Below is a small trained network, with its code and all its weights. Each question gives an input and a class and asks what happens when units are switched off, that is, made to give their printed mean instead of their output.

import numpy as np


def w(rows, s, z=0):
    codes = np.array(rows[::2]) - 128.0
    scale = np.full(codes.shape[1], s)
    scale[-1] = z or s
    return codes * scale


def norm(h):
    return h / np.sqrt((h * h).mean(-1, keepdims=True) + 1e-5)


def f(y):
    return np.maximum(y, 0)


def log_softmax(a):
    a = a - a.max(-1, keepdims=True)
    return a - np.log(np.exp(a).sum(-1, keepdims=True))


def net(x, mask):
    res = np.array(x, float).reshape(1, 7) / 4 @ E
    u = 0
    for l in range(4):
        y = f(norm(res) @ A[l][:, :-1].T + A[l][:, -1])
        res = res + np.where(mask[u : u + 9], y, B[l][:, -1]) @ B[l][:, :-1]
        u += 9
    return log_softmax(norm(res)[-1] @ U[:, :-1].T + U[:, -1])


A, B = {}, {}
E = w([
[151,133,114,138,149,137,133],'x0',
[99,95,149,137,125,91,111],'x1',
[175,140,94,213,16,143,107],'x2',
[134,125,128,136,140,123,126],'x3',
[221,113,141,71,149,46,186],'x4',
[145,186,188,57,107,170,2],'x5',
[128,138,127,122,121,137,133],'x6',
],0.0088)
A[0] = w([
[205,159,105,170,29,78,32,2],'L0N1',
[147,123,110,87,104,70,150,131],'L0N2',
[149,84,131,222,37,136,178,83],'L0N3',
[163,171,175,238,19,116,255,188],'L0N4',
[52,142,139,53,127,140,126,94],'L0N5',
[169,105,114,164,52,112,111,153],'L0N6',
[94,147,64,188,137,159,127,172],'L0N7',
[201,75,166,135,61,116,83,192],'L0N8',
[45,146,109,129,173,94,208,177],'L0N9',
],0.0095,0.0036)
B[0] = w([
[100,208,167,138,138,109,254,202],'L0N1',
[159,133,110,140,134,86,158,175],'L0N2',
[141,73,112,118,97,150,86,213],'L0N3',
[131,106,63,135,162,71,86,255],'L0N4',
[180,107,150,187,181,96,117,170],'L0N5',
[123,182,116,133,139,124,67,195],'L0N6',
[59,78,134,186,130,132,154,190],'L0N7',
[124,188,154,84,162,138,154,199],'L0N8',
[118,223,112,140,98,163,183,208],'L0N9',
],0.009,0.0093)
A[1] = w([
[79,92,128,126,128,206,98,83],'L1N1',
[117,116,171,131,140,195,123,116],'L1N2',
[178,72,155,59,138,122,101,80],'L1N3',
[111,145,168,2,151,97,78,149],'L1N4',
[30,188,164,95,125,152,97,58],'L1N5',
[124,92,186,151,200,217,26,55],'L1N6',
[107,119,54,99,107,131,146,164],'L1N7',
[94,120,198,191,100,187,173,1],'L1N8',
[133,146,132,136,115,126,32,82],'L1N9',
],0.0097,0.0023)
B[1] = w([
[239,168,130,77,208,59,82,180],'L1N1',
[85,150,178,140,210,40,98,169],'L1N2',
[108,87,128,174,69,255,175,169],'L1N3',
[191,80,175,163,130,149,110,254],'L1N4',
[80,142,76,141,139,107,115,223],'L1N5',
[177,147,49,129,163,45,108,217],'L1N6',
[131,46,180,33,122,141,124,210],'L1N7',
[85,164,197,168,156,152,213,182],'L1N8',
[90,182,114,205,49,150,189,169],'L1N9',
],0.0086,0.0051)
A[2] = w([
[20,156,110,210,119,180,172,155],'L2N1',
[146,66,201,80,137,254,98,105],'L2N2',
[176,128,34,65,145,115,206,101],'L2N3',
[29,12,117,80,155,91,246,151],'L2N4',
[65,142,143,179,215,52,124,94],'L2N5',
[67,161,44,103,242,156,80,185],'L2N6',
[150,102,237,219,120,84,72,154],'L2N7',
[99,97,73,170,174,148,199,154],'L2N8',
[159,86,108,119,66,195,78,1],'L2N9',
],0.0065,0.0029)
B[2] = w([
[57,124,127,122,97,185,133,250],'L2N1',
[148,47,120,112,168,170,131,158],'L2N2',
[149,207,216,130,159,94,70,238],'L2N3',
[110,254,152,150,153,155,127,253],'L2N4',
[130,135,113,135,97,132,122,251],'L2N5',
[58,110,140,156,59,106,99,246],'L2N6',
[168,137,93,100,137,161,158,197],'L2N7',
[120,143,162,70,60,131,164,249],'L2N8',
[143,200,63,126,106,147,129,131],'L2N9',
],0.0084,0.0047)
A[3] = w([
[46,146,134,167,188,165,62,126],'L3N1',
[133,148,78,182,180,87,140,190],'L3N2',
[163,88,176,93,118,161,104,129],'L3N3',
[175,143,163,252,193,114,95,9],'L3N4',
[86,21,107,134,69,151,67,42],'L3N5',
[58,135,170,205,158,228,101,109],'L3N6',
[146,86,32,120,133,44,99,187],'L3N7',
[111,116,94,169,33,200,57,122],'L3N8',
[80,139,96,182,69,159,120,137],'L3N9',
],0.011,0.0015)
B[3] = w([
[151,96,96,77,60,152,176,244],'L3N1',
[154,185,170,109,99,113,62,255],'L3N2',
[119,114,98,183,182,154,177,163],'L3N3',
[91,77,129,99,113,143,97,228],'L3N4',
[144,92,94,232,232,8,86,186],'L3N5',
[135,121,83,74,57,176,138,246],'L3N6',
[144,45,107,38,104,146,65,249],'L3N7',
[95,107,142,169,188,119,181,214],'L3N8',
[156,55,145,163,146,132,163,250],'L3N9',
],0.012,0.0061)
U = w([
[65,171,109,114,49,175,197,163],'0',
[149,123,108,55,92,92,47,217],'1',
[139,251,182,108,166,81,160,209],'2',
[183,108,161,115,211,181,152,17],'3',
[101,65,76,181,116,93,152,1],'4',
],0.017,0.0029)

Each question gives the input, the list of numbers given to net, and the class t.
The units are the neurons (one row each of A and B). Each row of codes is followed by its name. A weight is (code - 128) times the scale printed after its matrix; where a second scale follows, it is the last column's (A, B and U).
mask holds one flag per neuron, layer by layer. A switched-off neuron (its flag False) gives its mean, the last column of its row in B, instead of its output. The means were averaged over made-up inputs and are rounded, as every weight is.
A unit's drop is (log p(t) with every unit on - log p(t) with that unit switched off) / (log p(t) with every unit on - log p(t) with every unit switched off).
The circuit of an input: a set's keep is (log p(t) with only the set's units on - log p(t) with every unit switched off) / (log p(t) with every unit on - log p(t) with every unit switched off). Starting from the 12 units with the biggest drops (on a tie, the unit counted first), units are removed one at a time, each time the one whose removal leaves the highest keep (on an exact tie, the one counted first), for as long as the keep stays at least 0.8.
circuit, biggest first: the units of the circuit, biggest drop first
most important unit: the unit with the biggest drop
top k neurons: the k neurons with the biggest drops, biggest first
top k neurons in layer l: the k neurons of layer l with the biggest drops, biggest first
drop of u: that unit's drop, to one decimal
input [-7,6,4,7,8,-3,5], class 1: circuit, biggest first	(L3N7 L0N4)
input [-2,4,-4,7,6,1,8], class 3: top 4 neurons	(L0N1 L1N4 L0N4 L0N7)
input [8,1,1,7,-1,6,5], class 0: most important unit	L0N1
input [6,3,-1,6,1,4,8], class 3: top 4 neurons	(L1N4 L0N7 L0N6 L0N9)
input [-8,5,6,-8,-1,-1,3], class 4: top 3 neurons	(L0N4 L0N6 L0N3)
input [-8,3,0,0,-4,-4,-8], class 0: top 2 neurons	(L2N4 L0N9)
input [-5,0,8,-5,-7,0,-6], class 4: top 2 neurons in layer 2	(L2N4 L2N3)
input [1,-4,2,6,8,-3,-1], class 1: top 2 neurons	(L0N1 L0N4)
input [-1,-5,-1,-2,-8,1,-1], class 1: top 3 neurons in layer 0	(L0N1 L0N9 L0N5)
input [6,1,5,-4,-1,1,-1], class 0: top 2 neurons	(L0N1 L0N8)
input [-4,0,-5,8,3,1,7], class 3: top 2 neurons	(L0N1 L0N7)
input [-2,4,0,0,6,6,3], class 3: top 2 neurons	(L1N4 L0N9)
input [-7,6,8,2,-3,0,1], class 4: top 2 neurons	(L0N4 L0N3)
input [-6,1,-2,-5,0,-6,3], class 0: circuit, biggest first	(L0N9)
input [6,-5,0,3,3,6,2], class 3: top 2 neurons	(L0N9 L1N4)
input [-7,-7,4,-1,1,1,-2], class 2: top 2 neurons	(L0N1 L0N4)
input [8,8,0,-8,1,7,5], class 3: top 2 neurons	(L1N4 L0N7)
input [5,1,4,6,4,-5,-2], class 1: drop of L2N1	0.0
input [4,-8,3,-7,7,8,2], class 2: drop of L0N1	0.4
input [-1,6,-7,3,1,-7,4], class 2: drop of L3N4	0.1
input [0,7,-4,-7,-1,0,0], class 0: most important unit	L0N9
